Below are the code and all the weights of a small trained network. Each question names an input and a class and asks about switching units off, where a switched-off unit gives its printed mean instead of its output.

import numpy as np


def w(rows, s, z=0):
    codes = np.array(rows[::2]) - 128.0
    scale = np.full(codes.shape[1], s)
    scale[-1] = z or s
    return codes * scale


def f(y):
    return np.maximum(y, 0)


def log_softmax(a):
    a = a - a.max(-1, keepdims=True)
    return a - np.log(np.exp(a).sum(-1, keepdims=True))


def net(x, mask):
    res = np.array(x, float).reshape(1, 8) / 4 @ E
    y = f(res @ A[0][:, :-1].T + A[0][:, -1])
    res = res + np.where(mask, y, B[0][:, -1]) @ B[0][:, :-1]
    return log_softmax(res[-1] @ U[:, :-1].T + U[:, -1])


A, B = {}, {}
E = w([
[221,117,123,34,139,67,203],'x0',
[122,127,131,123,129,125,124],'x1',
[132,125,125,128,131,131,130],'x2',
[139,148,84,119,144,184,137],'x3',
[132,129,134,134,119,115,124],'x4',
[79,69,11,155,109,90,131],'x5',
[107,149,143,112,21,143,167],'x6',
[130,121,121,120,132,145,130],'x7',
],0.011)
A[0] = w([
[107,164,86,140,148,231,82,76],'N0',
[166,97,124,149,222,147,77,59],'N1',
[72,124,168,195,105,164,78,13],'N2',
[129,129,146,131,65,189,186,205],'N3',
[90,114,164,186,108,89,54,78],'N4',
[178,176,247,116,137,192,117,2],'N5',
],0.011,0.0095)
B[0] = w([
[169,80,174,58,168,112,186,217],'N0',
[119,233,126,117,1,67,31,198],'N1',
[236,97,85,52,102,46,148,212],'N2',
[125,177,152,133,181,57,21,254],'N3',
[143,163,152,102,122,146,229,206],'N4',
[87,26,7,170,41,171,164,219],'N5',
],0.0088,0.0087)
U = w([
[232,124,149,27,123,112,255,2],'0',
[98,126,160,128,145,152,152,208],'1',
[105,132,148,164,144,157,136,212],'2',
[47,60,26,204,90,156,165,78],'3',
[109,152,167,155,153,155,138,186],'4',
[96,140,167,147,150,150,127,184],'5',
[100,196,146,130,84,97,11,14],'6',
],0.0096,0.016)

Each question gives the input, the list of numbers given to net, and the class t.
The units are the neurons (one row each of A and B). Each row of codes is followed by its name. A weight is (code - 128) times the scale printed after its matrix; where a second scale follows, it is the last column's (A, B and U).
mask holds one flag per neuron, in row order. A switched-off neuron (its flag False) gives its mean, the last column of its row in B, instead of its output. The means were averaged over made-up inputs and are rounded, as every weight is.
A unit's drop is (log p(t) with every unit on - log p(t) with that unit switched off) / (log p(t) with every unit on - log p(t) with every unit switched off).
The circuit of an input: a set's keep is (log p(t) with only the set's units on - log p(t) with every unit switched off) / (log p(t) with every unit on - log p(t) with every unit switched off). Starting from all 6 units, units are removed one at a time, each time the one whose removal leaves the highest keep (on an exact tie, the one counted first), for as long as the keep stays at least 0.8.
circuit, biggest first: the units of the circuit, biggest drop first
most important unit: the unit with the biggest drop
top k neurons: the k neurons with the biggest drops, biggest first
input [6,-1,1,-7,5,1,1,-3], class 1: most important unit => N2
input [-2,-6,-7,-1,-2,7,8,4], class 6: top 4 neurons => N3, N5, N0, N4
input [6,7,1,7,-1,-4,3,-7], class 1: circuit, biggest first => N2, N0, N4
input [5,0,4,3,-7,6,-3,-6], class 2: top 4 neurons => N5, N2, N0, N4
input [-6,6,-7,6,5,1,-2,0], class 0: circuit, biggest first => N0, N2
input [-6,3,8,-6,-2,3,6,5], class 0: top 4 neurons => N2, N4, N1, N5
input [7,6,0,7,-5,2,8,-4], class 6: circuit, biggest first => N3, N0
input [-7,0,-8,-2,-5,2,3,3], class 0: circuit, biggest first => N2, N4
input [-5,-8,7,-8,-1,5,-1,2], class 1: circuit, biggest first => N5, N4
input [4,8,-1,8,-5,-7,-6,-3], class 1: top 3 neurons => N3, N2, N5
input [4,-5,-6,2,3,6,7,5], class 6: top 2 neurons => N3, N5
input [0,-2,-7,-4,6,-8,-7,6], class 3: top 2 neurons => N5, N3
input [1,-3,2,-7,7,6,-8,-4], class 6: top 3 neurons => N1, N5, N0
input [4,1,7,-1,8,-8,3,0], class 2: most important unit => N3
input [5,2,1,0,8,2,-1,2], class 2: top 3 neurons => N2, N0, N4
input [1,-6,0,5,6,4,7,8], class 5: circuit, biggest first => N1, N3
input [7,-8,7,-8,-5,-7,7,7], class 1: circuit, biggest first => N3, N2, N5
input [6,-5,-3,6,-7,-2,-6,4], class 2: top 2 neurons => N2, N0
input [5,3,2,-7,6,-3,-6,8], class 5: top 3 neurons => N2, N0, N4
input [-8,6,1,-6,-5,-6,2,6], class 0: circuit, biggest first => N2
